Below are the code and all the weights of a small trained network. Each question names an input and a class and asks about switching units off, where a switched-off unit gives its printed mean instead of its output.

import numpy as np


def w(rows, s, z=0):
    codes = np.array(rows[::2]) - 128.0
    scale = np.full(codes.shape[1], s)
    scale[-1] = z or s
    return codes * scale


def norm(h):
    return h / np.sqrt((h * h).mean(-1, keepdims=True) + 1e-5)


def f(y):
    return np.maximum(y, 0)


def log_softmax(a):
    a = a - a.max(-1, keepdims=True)
    return a - np.log(np.exp(a).sum(-1, keepdims=True))


def net(x, mask):
    res = np.array(x, float).reshape(1, 6) / 4 @ E
    u = 0
    for l in range(2):
        y = f(norm(res) @ A[l][:, :-1].T + A[l][:, -1])
        res = res + np.where(mask[u : u + 13], y, B[l][:, -1]) @ B[l][:, :-1]
        u += 13
    return log_softmax(norm(res)[-1] @ U[:, :-1].T + U[:, -1])


A, B = {}, {}
E = w([
[129,130,131,131,126,129,130],'x0',
[131,126,130,131,127,128,127],'x1',
[76,138,178,92,211,16,118],'x2',
[131,95,209,40,3,197,136],'x3',
[137,120,131,133,125,124,125],'x4',
[127,90,101,17,102,46,219],'x5',
],0.0059)
A[0] = w([
[166,102,140,158,114,112,146,136],'0.n0',
[165,101,94,129,146,184,165,182],'0.n1',
[131,126,81,113,91,75,194,157],'0.n2',
[112,101,178,88,114,175,119,1],'0.n3',
[109,99,114,112,81,156,107,135],'0.n4',
[168,95,82,109,168,110,229,92],'0.n5',
[118,173,195,103,151,68,92,169],'0.n6',
[131,154,77,175,175,131,109,88],'0.n7',
[112,96,49,135,156,105,136,158],'0.n8',
[118,119,172,73,94,148,4,79],'0.n9',
[124,79,143,100,82,180,86,130],'0.n10',
[133,104,49,180,114,103,129,79],'0.n11',
[150,144,29,159,99,152,137,121],'0.n12',
],0.012,0.0058)
B[0] = w([
[84,165,108,125,135,143,139,149],'0.n0',
[106,186,101,163,89,150,137,214],'0.n1',
[139,160,85,104,72,2,195,237],'0.n2',
[183,111,144,233,126,86,151,171],'0.n3',
[160,140,72,68,132,127,55,197],'0.n4',
[70,197,212,149,80,80,130,216],'0.n5',
[118,159,160,76,201,169,132,254],'0.n6',
[206,42,139,174,92,131,142,216],'0.n7',
[117,176,124,127,142,157,73,216],'0.n8',
[25,147,215,129,162,144,147,215],'0.n9',
[155,177,93,139,123,148,173,229],'0.n10',
[31,117,127,179,111,138,150,187],'0.n11',
[76,100,136,179,153,77,170,220],'0.n12',
],0.0078,0.0071)
A[1] = w([
[184,137,104,69,50,48,142,55],'1.n0',
[150,133,145,178,114,190,92,214],'1.n1',
[114,118,133,170,220,46,151,59],'1.n2',
[141,198,131,120,190,231,71,166],'1.n3',
[92,125,86,35,169,78,143,158],'1.n4',
[92,111,255,76,170,73,158,166],'1.n5',
[141,180,179,120,186,103,79,108],'1.n6',
[140,112,211,114,159,104,123,164],'1.n7',
[116,166,149,98,78,189,91,235],'1.n8',
[125,135,127,48,168,108,130,190],'1.n9',
[204,107,108,125,219,154,75,1],'1.n10',
[132,78,155,71,90,128,169,42],'1.n11',
[91,181,76,191,121,143,106,223],'1.n12',
],0.011,0.0034)
B[1] = w([
[147,134,102,78,193,220,94,192],'1.n0',
[174,73,118,144,193,145,79,190],'1.n1',
[187,170,64,24,94,128,146,194],'1.n2',
[65,105,158,27,23,72,97,203],'1.n3',
[143,39,123,196,130,174,105,193],'1.n4',
[100,63,134,233,207,172,103,246],'1.n5',
[159,254,44,66,132,111,149,188],'1.n6',
[210,192,147,154,142,97,107,183],'1.n7',
[59,135,59,85,133,78,152,181],'1.n8',
[151,132,150,160,35,138,163,184],'1.n9',
[221,135,205,13,25,63,95,147],'1.n10',
[184,91,100,199,136,202,66,147],'1.n11',
[142,37,220,128,131,135,122,220],'1.n12',
],0.009,0.011)
U = w([
[171,32,161,213,183,196,95,253],'0',
[86,158,135,203,37,7,232,54],'1',
[65,44,170,62,25,147,83,88],'2',
[155,153,35,77,72,217,187,107],'3',
[248,155,193,44,116,56,40,79],'4',
[213,231,63,174,208,54,195,47],'5',
[49,189,224,107,215,184,47,46],'6',
],0.014,0.006)

Each question gives the input, the list of numbers given to net, and the class t.
The units are the neurons (one row each of A and B). Each row of codes is followed by its name. A weight is (code - 128) times the scale printed after its matrix; where a second scale follows, it is the last column's (A, B and U).
mask holds one flag per neuron, layer by layer. A switched-off neuron (its flag False) gives its mean, the last column of its row in B, instead of its output. The means were averaged over made-up inputs and are rounded, as every weight is.
A unit's drop is (log p(t) with every unit on - log p(t) with that unit switched off) / (log p(t) with every unit on - log p(t) with every unit switched off).
The circuit of an input: a set's keep is (log p(t) with only the set's units on - log p(t) with every unit switched off) / (log p(t) with every unit on - log p(t) with every unit switched off). Starting from the 12 units with the biggest drops (on a tie, the unit counted first), units are removed one at a time, each time the one whose removal leaves the highest keep (on an exact tie, the one counted first), for as long as the keep stays at least 0.8.
circuit, biggest first: the units of the circuit, biggest drop first
most important unit: the unit with the biggest drop
k most important neurons of layer l: the k neurons of layer l with the biggest drops, biggest first
drop when u is switched off: that unit's drop, to one decimal
input [7,6,-3,1,-1,-5], class 2: circuit, biggest first -> (1.n3)
input [7,4,1,-7,7,-3], class 4: 4 most important neurons of layer 1 -> (1.n5 1.n10 1.n2 1.n4)
input [-2,6,8,0,7,1], class 5: circuit, biggest first -> (1.n6 1.n5 1.n2)
input [-2,-3,0,8,-5,5], class 3: circuit, biggest first -> (0.n10 1.n12)
input [5,-5,4,7,-6,-1], class 6: 2 most important neurons of layer 0 -> (0.n9 0.n2)
input [6,6,0,3,0,1], class 3: 2 most important neurons of layer 0 -> (0.n10 0.n4)
input [-7,-2,-1,1,-5,-1], class 2: circuit, biggest first -> (0.n2 1.n3)
input [-7,-4,5,3,0,0], class 6: 3 most important neurons of layer 0 -> (0.n6 0.n2 0.n7)
input [8,4,5,-2,-8,2], class 5: 2 most important neurons of layer 1 -> (1.n6 1.n5)
input [-3,1,6,2,0,6], class 0: 2 most important neurons of layer 1 -> (1.n5 1.n4)
input [-4,-7,5,-1,-6,0], class 4: 4 most important neurons of layer 0 -> (0.n6 0.n9 0.n5 0.n2)
input [-7,7,-2,0,-1,8], class 1: 2 most important neurons of layer 0 -> (0.n5 0.n2)
input [1,5,-8,0,-3,3], class 1: 2 most important neurons of layer 0 -> (0.n12 0.n1)
input [-1,-6,-5,-2,7,8], class 1: circuit, biggest first -> (0.n5)
input [6,7,-6,8,8,1], class 3: 3 most important neurons of layer 0 -> (0.n8 0.n6 0.n10)
input [-8,0,3,8,-6,-1], class 6: 4 most important neurons of layer 0 -> (0.n9 0.n2 0.n7 0.n3)
input [7,-8,4,-3,4,0], class 4: drop when 1.n10 is switched off -> 0.2
input [-3,5,-6,2,7,-6], class 2: drop when 1.n3 is switched off -> 0.5
input [7,0,4,7,4,-4], class 6: drop when 0.n9 is switched off -> 2.0
input [4,2,6,4,-7,3], class 0: most important unit -> 1.n5
